Read these off the array that follows. Rows and columns are numbered from 0.
1) Find the top entry of the column that holds the largest entry.
2) Find the entry in row 2 and column 0.
3) Find the entry just right of the largest entry.
4) Find the entry in row 2 and column 2.
5) Find the entry just left of the largest entry.
6) Find the entry in row 0 and column 2.
7) Find the top-left entry.
[2.19 3.06 -1.45 -0.30 -1.46 -1.65 -1.87 0.69 2.82 1.76 3.12 -0.20 -2.73 0.79 -0.15]
[-1.75 -2.64 2.61 -0.73 -1.74 0.50 -0.33 -2.26 -2.34 0.15 -1.55 5.07 -2.73 -2.27 -1.23]
[-1.19 0.78 -0.95 0.13 -0.63 -0.79 1.73 1.43 -0.62 1.76 -0.61 1.12 3.28 -1.76 0.92]
[-1.75 2.49 -4.00 -0.73 0.75 3.51 3.28 1.43 -1.19 -0.39 -1.08 0.46 0.61 0.79 -0.87]
[2.19 0.78 -1.45 -1.16 -1.19 -0.36 0.70 1.43 1.68 -2.01 -0.15 -0.85 -0.06 0.28 1.64]
[-0.62 0.21 0.58 0.56 0.47 -0.79 0.19 0.69 -2.34 -1.47 0.32 -0.20 -0.06 1.81 2.72]
[-1.19 -2.07 -0.95 -1.16 -1.74 -0.79 -1.87 -1.53 -1.19 -1.47 -0.61 -0.85 -2.06 -1.25 -0.87]
[-0.62 0.78 -2.47 1.84 -1.19 2.22 -0.84 -3.00 -3.48 -2.55 -1.55 -0.20 1.94 -0.23 1.64]
[-2.31 0.78 -0.44 -1.58 -2.02 -1.22 0.70 -4.48 -1.19 -2.01 -2.48 -1.51 0.61 3.34 0.92]
[-1.19 -0.36 -0.44 -0.73 -0.91 -1.22 0.70 -0.79 2.25 -0.93 1.72 -2.83 -0.06 2.83 1.64]
[-0.62 -4.35 -1.45 0.98 0.20 1.79 1.22 -3.74 1.10 1.22 -1.08 -2.17 3.28 -1.76 -0.87]
[1.06 -0.36 -1.96 1.41 0.47 -2.08 0.19 -1.53 -2.91 -2.01 -0.15 -1.51 -3.40 -0.74 0.92]
[3.32 0.21 0.58 -1.16 -0.36 -0.36 1.22 -2.26 0.53 -0.39 -1.08 0.46 0.61 0.28 0.92]
[-0.06 -0.36 1.09 1.41 -0.91 -0.36 -3.42 2.16 -0.04 1.76 2.19 -1.51 -0.06 -2.27 -0.87]
[3.88 -3.21 1.60 3.13 0.75 0.07 2.76 2.90 0.53 -4.17 -2.48 -5.46 -4.07 0.28 -0.15]
[-1.19 0.21 -1.45 1.41 -1.19 -0.36 0.19 2.90 -1.19 1.76 -0.61 -0.85 -0.06 0.28 0.92]
1) -0.20
2) -1.19
3) -2.73
4) -0.95
5) -1.55
6) -1.45
7) 2.19
